Here is a tiny trained network, its code and every weight. The questions are about switching its units off for an input and a target symbol, where a switched-off unit gives its printed mean instead of its output.

import numpy as np


def w(rows, s, z=0):
    codes = np.array(rows[::2]) - 128.0
    scale = np.full(codes.shape[1], s)
    scale[-1] = z or s
    return codes * scale


def f(y):
    return np.maximum(y, 0)


def softmax(a):
    e = np.exp(a - a.max(-1, keepdims=True))
    return e / e.sum(-1, keepdims=True)


def log_softmax(a):
    a = a - a.max(-1, keepdims=True)
    return a - np.log(np.exp(a).sum(-1, keepdims=True))


def net(x, mask):
    ids = ['αβηλμξτω'.index(c) for c in x.split()]
    T = len(ids)
    res = E[ids] + P[:T]
    u = 0
    for l in range(2):
        q, k, v = (res @ M[l].T for M in (Q, K, V))
        z = softmax(np.where(np.tri(T) > 0, q @ k.T / 4**0.5, -1e9)) @ v
        res = res + np.where(mask[u], z, O[l][:, -1]) @ O[l][:, :-1]
        u += 1
        y = f(res @ A[l][:, :-1].T + A[l][:, -1])
        res = res + np.where(mask[u : u + 4], y, B[l][:, -1]) @ B[l][:, :-1]
        u += 4
    return log_softmax(res[-1] @ U[:, :-1].T + U[:, -1])


Q, K, V, O, A, B = {}, {}, {}, {}, {}, {}
E = w([
[23,129,174],'α',
[84,103,201],'β',
[65,80,174],'η',
[135,58,176],'λ',
[40,87,149],'μ',
[140,84,137],'ξ',
[194,99,162],'τ',
[252,92,106],'ω',
],0.013)
P = w([
[127,145,110],'0',
[148,87,115],'1',
[129,115,165],'2',
[119,144,101],'3',
[134,88,89],'4',
[130,123,212],'5',
[101,157,102],'6',
[118,86,69],'7',
[165,146,251],'8',
[117,165,96],'9',
],0.028)
Q[0] = w([
[132,216,74],'0.h1',
[55,143,160],'0.h1',
[183,244,116],'0.h1',
[137,2,208],'0.h1',
],0.011)
K[0] = w([
[188,177,147],'0.h1',
[115,90,187],'0.h1',
[169,250,144],'0.h1',
[54,72,79],'0.h1',
],0.012)
V[0] = w([
[111,198,120],'0.h1',
[129,1,154],'0.h1',
[197,144,170],'0.h1',
[189,129,67],'0.h1',
],0.01)
O[0] = w([
[71,202,148,66],'0.h1',
[108,156,82,254],'0.h1',
[173,196,175,103],'0.h1',
[196,239,1,89],'0.h1',
],0.0085,0.0091)
A[0] = w([
[253,34,51,6],'0.n1',
[193,57,105,4],'0.n2',
[130,251,114,29],'0.n3',
[194,48,125,38],'0.n4',
],0.0072,0.0032)
B[0] = w([
[136,30,172,254],'0.n1',
[122,76,146,185],'0.n2',
[157,188,70,145],'0.n3',
[65,2,187,198],'0.n4',
],0.0086,0.005)
Q[1] = w([
[140,138,2],'1.h1',
[183,84,108],'1.h1',
[102,123,193],'1.h1',
[111,167,176],'1.h1',
],0.0068)
K[1] = w([
[199,162,213],'1.h1',
[138,144,139],'1.h1',
[166,82,6],'1.h1',
[128,97,74],'1.h1',
],0.012)
V[1] = w([
[104,184,98],'1.h1',
[166,96,238],'1.h1',
[168,85,97],'1.h1',
[2,54,105],'1.h1',
],0.0085)
O[1] = w([
[97,112,152,67],'1.h1',
[224,255,221,160],'1.h1',
[252,93,90,166],'1.h1',
[126,121,72,255],'1.h1',
],0.0073,0.019)
A[1] = w([
[255,87,195,169],'1.n1',
[138,58,75,48],'1.n2',
[27,157,103,4],'1.n3',
[173,96,33,143],'1.n4',
],0.007,0.0045)
B[1] = w([
[81,179,144,250],'1.n1',
[120,165,84,200],'1.n2',
[7,175,136,137],'1.n3',
[103,179,119,211],'1.n4',
],0.012,0.011)
U = w([
[148,7,133,237],'α',
[159,110,61,234],'β',
[118,120,65,54],'η',
[135,186,70,36],'λ',
[143,133,159,99],'μ',
[125,93,166,111],'ξ',
[155,142,113,186],'τ',
[88,132,171,3],'ω',
],0.015,0.0059)

Each question gives the input, a string of symbols that net reads in full, and the target symbol t.
The units are the heads (4 rows each of Q, K, V and O) and the neurons (one row each of A and B). Each row of codes is followed by its name. A weight is (code - 128) times the scale printed after its matrix; where a second scale follows, it is the last column's (O, A, B and U).
mask holds one flag per unit, layer by layer, with each layer's heads first. A switched-off unit (its flag False) gives its mean, the last column of its rows in O or B, instead of its output. The means were averaged over made-up inputs and are rounded, as every weight is.
A unit's drop is (log p(t) with every unit on - log p(t) with that unit switched off) / (log p(t) with every unit on - log p(t) with every unit switched off).
The circuit of an input: a set's keep is (log p(t) with only the set's units on - log p(t) with every unit switched off) / (log p(t) with every unit on - log p(t) with every unit switched off). Starting from all 10 units, units are removed one at a time, each time the one whose removal leaves the highest keep (on an exact tie, the one counted first), for as long as the keep stays at least 0.8.
units of the circuit, in order: the units of the circuit, biggest drop first
k most important neurons: the k neurons with the biggest drops, biggest first
k most important neurons of layer l: the k neurons of layer l with the biggest drops, biggest first
input α α ξ τ ξ ω ξ λ λ, target λ: units of the circuit, in order : (1.h1; 0.h1; 1.n1; 0.n1)
input α ξ α, target τ: 2 most important neurons : (0.n1; 0.n4)
input β α μ, target α: units of the circuit, in order : (1.n4; 0.h1)
input α ξ ω τ α τ, target α: units of the circuit, in order : (1.h1; 0.h1)
input α ω ω λ, target λ: units of the circuit, in order : (0.h1; 0.n4; 1.h1)
input ξ α α, target α: units of the circuit, in order : (1.n1; 1.n4; 0.h1)
input λ ω η, target μ: most important neuron of layer 1 : (1.n1)
input α τ ω τ, target λ: units of the circuit, in order : (0.h1; 0.n4; 1.h1)
input ξ ω τ ξ, target λ: units of the circuit, in order : (0.h1; 0.n4)
input α λ β ξ ξ α, target τ: units of the circuit, in order : (0.n1; 1.h1; 0.n4)
input β ξ β τ ξ μ α, target β: units of the circuit, in order : (1.h1; 0.h1; 1.n1; 0.n1)
input β ξ ξ ω λ τ, target λ: 2 most important neurons : (1.n1; 0.n1)
input μ ω μ, target μ: 3 most important neurons : (0.n4; 0.n1; 0.n2)
input ω η λ β ξ β, target τ: units of the circuit, in order : (1.h1; 0.n1; 0.n4)
input ξ ω ξ τ α ω, target α: most important neuron : (0.n4)
input τ ω ω, target μ: units of the circuit, in order : (1.h1; 1.n1)
input α α μ α ω, target α: 3 most important neurons of layer 0 : (0.n1; 0.n4; 0.n2)
input λ α α α, target ω: 3 most important neurons : (1.n3; 0.n1; 1.n2)
input ω β ω ξ α β, target α: 2 most important neurons : (1.n1; 1.n4)
input ξ β β α α α μ τ, target α: units of the circuit, in order : (0.n1)
input α ξ η, target τ: 3 most important neurons : (0.n1; 0.n4; 0.n2)
input μ α α, target α: units of the circuit, in order : (1.n1; 1.n4)
input ω α ω α ω μ, target μ: 3 most important neurons of layer 1 : (1.n1; 1.n2; 1.n4)
input ω ω α, target μ: 3 most important neurons : (0.n1; 0.n4; 0.n2)
input α ξ η η λ ξ α λ η, target λ: 2 most important neurons : (0.n1; 1.n1)
